Here is a tiny trained network, its code and every weight. The questions are about switching its units off for an input and a target symbol, where a switched-off unit gives its printed mean instead of its output.

import numpy as np


def w(rows, s, z=0):
    codes = np.array(rows[::2]) - 128.0
    scale = np.full(codes.shape[1], s)
    scale[-1] = z or s
    return codes * scale


def norm(h):
    return h / np.sqrt((h * h).mean(-1, keepdims=True) + 1e-5)


def f(y):
    return y / 2 * (1 + np.tanh(0.7978845608 * (y + 0.044715 * y**3)))


def softmax(a):
    e = np.exp(a - a.max(-1, keepdims=True))
    return e / e.sum(-1, keepdims=True)


def log_softmax(a):
    a = a - a.max(-1, keepdims=True)
    return a - np.log(np.exp(a).sum(-1, keepdims=True))


def net(x, mask):
    ids = ['βγδεζθλμπστψω'.index(c) for c in x.split()]
    T = len(ids)
    res = E[ids] + P[:T]
    r = norm(res)
    for j in range(2):
        rows = slice(3 * j, 3 * j + 3)
        q, k, v = (r @ M[0][rows].T for M in (Q, K, V))
        z = softmax(np.where(np.tri(T) > 0, q @ k.T / 3**0.5, -1e9)) @ v
        o = O[0][rows]
        res = res + np.where(mask[j], z, o[:, -1]) @ o[:, :-1]
    y = f(norm(res) @ A[0][:, :-1].T + A[0][:, -1])
    res = res + np.where(mask[2:10], y, B[0][:, -1]) @ B[0][:, :-1]
    return log_softmax(norm(res)[-1] @ U[:, :-1].T + U[:, -1])


Q, K, V, O, A, B = {}, {}, {}, {}, {}, {}
E = w([
[43,169,156,118,108,148,149,157,166,30,85,150],'β',
[146,78,167,162,164,120,185,150,105,53,94,118],'γ',
[51,87,180,143,69,165,102,139,124,121,77,120],'δ',
[149,42,131,168,120,131,167,145,192,51,166,163],'ε',
[117,98,69,128,83,74,193,135,90,92,153,84],'ζ',
[66,47,140,68,156,216,165,218,214,184,154,114],'θ',
[197,120,101,150,143,171,165,111,154,76,134,91],'λ',
[149,157,194,139,123,105,132,181,59,99,132,118],'μ',
[102,75,93,137,137,142,183,127,170,69,140,172],'π',
[100,154,197,97,141,95,71,184,251,133,61,84],'σ',
[153,166,91,174,115,116,134,144,73,168,58,148],'τ',
[153,96,122,69,135,71,118,96,140,107,122,62],'ψ',
[97,35,107,183,135,130,72,185,137,85,120,204],'ω',
],0.021)
P = w([
[197,168,169,86,114,165,175,176,114,111,42,94],'0',
[129,140,173,45,95,162,138,148,144,133,10,77],'1',
[154,138,127,93,142,148,145,139,155,111,57,70],'2',
[123,109,196,107,133,90,125,171,111,139,88,84],'3',
[140,114,169,191,161,55,120,178,93,148,137,100],'4',
[68,92,211,139,213,54,131,153,83,133,130,123],'5',
[26,82,210,126,254,21,106,189,77,116,158,159],'6',
],0.0097)
Q[0] = w([
[107,137,112,152,109,176,138,84,49,57,140,168],'head 1',
[121,211,149,108,125,163,38,46,179,189,189,152],'head 1',
[175,168,103,118,123,197,62,78,152,220,215,181],'head 1',
[114,146,160,128,177,135,116,70,105,91,182,118],'head 2',
[102,88,147,191,136,112,155,250,68,59,42,113],'head 2',
[110,122,116,126,131,94,140,107,156,152,134,94],'head 2',
],0.017)
K[0] = w([
[60,143,132,229,124,42,164,125,152,73,141,119],'head 1',
[105,190,172,168,83,254,150,138,91,44,102,177],'head 1',
[167,113,137,173,114,226,199,214,117,159,118,215],'head 1',
[116,174,152,176,102,144,187,201,146,112,116,154],'head 2',
[59,116,101,113,196,33,109,128,168,196,180,41],'head 2',
[106,102,128,144,113,112,62,129,146,123,150,150],'head 2',
],0.013)
V[0] = w([
[91,77,129,153,168,121,78,83,56,126,157,60],'head 1',
[201,95,92,72,118,93,107,102,115,120,150,112],'head 1',
[223,99,183,136,177,166,39,99,153,111,91,219],'head 1',
[166,127,155,140,68,113,101,5,139,61,137,153],'head 2',
[141,54,88,91,119,214,116,123,26,89,141,153],'head 2',
[133,155,99,135,90,38,74,109,77,19,83,184],'head 2',
],0.014)
O[0] = w([
[177,111,97,144,95,157,136,134,101,123,121,67,142],'head 1',
[116,127,96,94,111,86,131,176,82,134,158,122,194],'head 1',
[100,88,155,2,135,111,126,187,139,137,48,130,5],'head 1',
[133,114,156,146,65,121,88,74,136,89,100,81,85],'head 2',
[102,149,148,179,41,181,151,96,62,124,183,167,109],'head 2',
[153,162,151,175,88,91,73,88,108,87,129,151,156],'head 2',
],0.012,0.018)
A[0] = w([
[171,187,90,109,147,165,95,43,124,123,215,72,87],'neuron 1',
[195,182,144,93,94,105,138,148,113,124,174,106,67],'neuron 2',
[84,116,133,123,87,127,183,183,139,164,184,87,148],'neuron 3',
[131,88,125,129,86,75,117,123,126,107,140,140,90],'neuron 4',
[233,141,79,39,54,190,126,128,150,113,137,3,114],'neuron 5',
[94,121,101,164,120,148,139,171,139,163,111,185,254],'neuron 6',
[113,70,90,64,124,102,107,181,167,139,133,177,188],'neuron 7',
[91,119,138,129,85,143,149,66,66,118,153,153,155],'neuron 8',
],0.016,0.0029)
B[0] = w([
[121,77,148,192,66,89,120,213,144,143,153,103,252],'neuron 1',
[97,69,127,81,152,164,62,103,109,140,170,150,220],'neuron 2',
[114,196,137,138,205,133,162,127,108,122,135,149,189],'neuron 3',
[81,156,145,149,119,169,174,120,162,134,131,166,185],'neuron 4',
[170,127,75,107,52,157,197,140,106,8,193,37,214],'neuron 5',
[109,163,87,116,108,142,135,113,102,150,121,115,167],'neuron 6',
[136,133,131,127,124,83,122,107,101,159,161,52,194],'neuron 7',
[165,76,66,127,170,103,105,136,138,113,116,121,207],'neuron 8',
],0.015,0.011)
U = w([
[147,241,163,140,136,139,111,96,182,78,121,152,222],'β',
[198,99,164,139,114,120,188,193,106,96,64,175,56],'γ',
[108,125,127,153,100,223,109,106,122,152,68,76,139],'δ',
[86,98,192,112,77,82,183,81,150,156,153,132,69],'ε',
[126,151,83,211,89,65,73,144,132,131,173,102,194],'ζ',
[109,160,109,119,164,203,194,149,140,190,166,157,223],'θ',
[163,191,76,59,99,208,97,114,129,51,155,39,148],'λ',
[150,147,187,95,166,174,59,141,73,132,173,160,134],'μ',
[94,100,38,106,147,97,133,68,122,104,126,203,9],'π',
[153,150,86,104,185,67,54,140,168,135,93,58,250],'σ',
[216,254,94,109,103,109,148,111,65,176,75,148,222],'τ',
[103,115,126,101,108,149,116,176,147,122,157,142,5],'ψ',
[84,123,97,98,75,100,98,132,57,180,89,143,149],'ω',
],0.0073,0.0015)

Each question gives the input, a string of symbols that net reads in full, and the target symbol t.
The units are the heads (3 rows each of Q, K, V and O) and the neurons (one row each of A and B). Each row of codes is followed by its name. A weight is (code - 128) times the scale printed after its matrix; where a second scale follows, it is the last column's (O, A, B and U).
mask holds one flag per unit, heads first, then neurons. A switched-off unit (its flag False) gives its mean, the last column of its rows in O or B, instead of its output. The means were averaged over made-up inputs and are rounded, as every weight is.
A unit's drop is (log p(t) with every unit on - log p(t) with that unit switched off) / (log p(t) with every unit on - log p(t) with every unit switched off).
The circuit of an input: a set's keep is (log p(t) with only the set's units on - log p(t) with every unit switched off) / (log p(t) with every unit on - log p(t) with every unit switched off). Starting from all 10 units, units are removed one at a time, each time the one whose removal leaves the highest keep (on an exact tie, the one counted first), for as long as the keep stays at least 0.8.
circuit, biggest first: the units of the circuit, biggest drop first
unit that matters most: the unit with the biggest drop
k most important neurons: the k neurons with the biggest drops, biggest first
heads that matter: for each layer, one digit per head in row order, 1 if its drop is at least 0.15 and else 0, layers parted by /
input π τ ψ θ, target λ: unit that matters most : neuron 5
input λ β δ ω λ β, target β: circuit, biggest first : head 1; neuron 1
input θ ψ ζ ε, target λ: circuit, biggest first : head 1; head 2; neuron 1
input λ ζ ψ θ μ δ τ, target ω: heads that matter : 11
input β ψ λ ζ ζ ζ, target π: heads that matter : 11
input σ θ ψ θ τ, target λ: circuit, biggest first : head 1; head 2; neuron 1; neuron 5
input β β ε, target ε: heads that matter : 11
input τ ζ β ψ ζ, target λ: circuit, biggest first : head 1; neuron 5; head 2
input ζ θ β δ, target θ: heads that matter : 01
input β β π, target π: circuit, biggest first : head 1; head 2; neuron 1; neuron 8
input ω ω ω λ, target λ: circuit, biggest first : head 1; neuron 5
input ζ δ ζ ζ θ, target θ: heads that matter : 00
input ζ ζ δ θ μ π γ, target θ: heads that matter : 01
input ψ λ ζ θ σ ψ, target σ: circuit, biggest first : head 2
input β ω μ, target μ: circuit, biggest first : head 1; neuron 5; neuron 2
input γ ζ γ ε β ψ μ, target λ: heads that matter : 11
input λ ψ μ θ, target λ: circuit, biggest first : neuron 5; head 2; head 1
input ω σ τ, target σ: heads that matter : 01
input ζ μ β γ σ δ, target σ: heads that matter : 01
input ε θ γ π, target θ: heads that matter : 01
input ζ γ β μ ζ ψ, target λ: unit that matters most : head 1
input π ω γ β β σ γ, target σ: heads that matter : 01
input γ β σ ψ ζ σ, target λ: circuit, biggest first : head 1; neuron 1
input β ψ γ σ ζ, target σ: heads that matter : 01
input θ β ψ γ β, target λ: 2 most important neurons : neuron 1; neuron 5
input τ β β, target β: heads that matter : 10
input ζ π π θ, target θ: unit that matters most : head 2
